Below are the code and all the weights of a small trained network. Each question names an input and a class and asks about switching units off, where a switched-off unit gives its printed mean instead of its output.

import numpy as np


def w(rows, s, z=0):
    codes = np.array(rows[::2]) - 128.0
    scale = np.full(codes.shape[1], s)
    scale[-1] = z or s
    return codes * scale


def f(y):
    return y / 2 * (1 + np.tanh(0.7978845608 * (y + 0.044715 * y**3)))


def log_softmax(a):
    a = a - a.max(-1, keepdims=True)
    return a - np.log(np.exp(a).sum(-1, keepdims=True))


def net(x, mask):
    res = np.array(x, float).reshape(1, 7) / 4 @ E
    y = f(res @ A[0][:, :-1].T + A[0][:, -1])
    res = res + np.where(mask, y, B[0][:, -1]) @ B[0][:, :-1]
    return log_softmax(res[-1] @ U[:, :-1].T + U[:, -1])


A, B = {}, {}
E = w([
[111,190,111,184],'x0',
[129,255,91,100],'x1',
[118,48,101,206],'x2',
[125,54,132,94],'x3',
[201,175,226,185],'x4',
[164,179,64,158],'x5',
[217,198,109,66],'x6',
],0.0076)
A[0] = w([
[46,43,209,57,118],'N0',
[99,156,80,230,74],'N1',
[142,156,157,7,125],'N2',
[74,129,49,28,77],'N3',
[173,140,158,140,253],'N4',
[105,22,183,252,70],'N5',
],0.015,0.0053)
B[0] = w([
[5,81,167,144,229],'N0',
[44,124,215,63,186],'N1',
[171,173,222,193,209],'N2',
[149,137,26,199,220],'N3',
[111,129,163,76,191],'N4',
[228,109,151,192,248],'N5',
],0.019,0.012)
U = w([
[71,58,181,167,110],'0',
[135,252,63,134,34],'1',
[158,21,195,237,127],'2',
[210,63,124,74,53],'3',
[187,102,80,143,250],'4',
[186,71,146,101,41],'5',
[147,179,254,101,200],'6',
],0.0088,0.012)

Each question gives the input, the list of numbers given to net, and the class t.
The units are the neurons (one row each of A and B). Each row of codes is followed by its name. A weight is (code - 128) times the scale printed after its matrix; where a second scale follows, it is the last column's (A, B and U).
mask holds one flag per neuron, in row order. A switched-off neuron (its flag False) gives its mean, the last column of its row in B, instead of its output. The means were averaged over made-up inputs and are rounded, as every weight is.
A unit's drop is (log p(t) with every unit on - log p(t) with that unit switched off) / (log p(t) with every unit on - log p(t) with every unit switched off).
The circuit of an input: a set's keep is (log p(t) with only the set's units on - log p(t) with every unit switched off) / (log p(t) with every unit on - log p(t) with every unit switched off). Starting from all 6 units, units are removed one at a time, each time the one whose removal leaves the highest keep (on an exact tie, the one counted first), for as long as the keep stays at least 0.8.
circuit, biggest first: the units of the circuit, biggest drop first
most important unit: the unit with the biggest drop
k most important neurons: the k neurons with the biggest drops, biggest first
drop of u: that unit's drop, to one decimal
input [6,-2,1,-1,8,8,-5], class 6: circuit, biggest first : (N1)
input [2,8,3,3,-4,3,8], class 1: circuit, biggest first : (N5; N3)
input [-7,-4,-1,5,0,4,7], class 6: 2 most important neurons : (N5; N2)
input [-1,-5,1,1,4,-8,8], class 6: 2 most important neurons : (N3; N4)
input [-4,7,8,-4,-5,6,-4], class 0: 3 most important neurons : (N1; N5; N2)
input [-1,5,-8,-1,-4,-7,4], class 2: circuit, biggest first : (N2; N3)
input [5,-6,2,-3,2,-4,6], class 6: 3 most important neurons : (N3; N4; N0)
input [2,7,3,-3,-8,5,-4], class 1: 2 most important neurons : (N3; N0)
input [3,1,-7,-8,-5,-3,8], class 1: 4 most important neurons : (N3; N1; N0; N5)
input [2,2,7,-5,-6,8,-8], class 0: 2 most important neurons : (N1; N2)
input [2,1,-3,4,1,-6,0], class 0: 3 most important neurons : (N0; N5; N1)
input [8,-6,0,-1,1,8,-4], class 6: 2 most important neurons : (N1; N3)
input [-4,-5,5,-6,-6,-4,6], class 0: 2 most important neurons : (N5; N0)
input [-8,-6,-4,-2,-6,-1,-5], class 0: most important unit : N0
input [-6,5,-3,1,-6,6,-7], class 1: 2 most important neurons : (N5; N3)
input [-1,-4,-5,-5,-8,-8,0], class 0: 2 most important neurons : (N0; N5)
input [-2,4,-6,0,-1,6,-7], class 1: 2 most important neurons : (N5; N0)
input [8,-2,0,1,-6,7,-6], class 0: 2 most important neurons : (N1; N2)
input [1,1,3,6,-8,4,8], class 4: drop of N1 : 0.1
input [4,1,1,1,-4,-5,-2], class 0: drop of N5 : 0.5
input [-2,4,1,-4,-4,0,-4], class 1: drop of N5 : 0.4
input [2,7,7,4,-1,-7,3], class 4: drop of N0 : 0.4
input [7,7,2,8,-6,0,-2], class 4: most important unit : N2
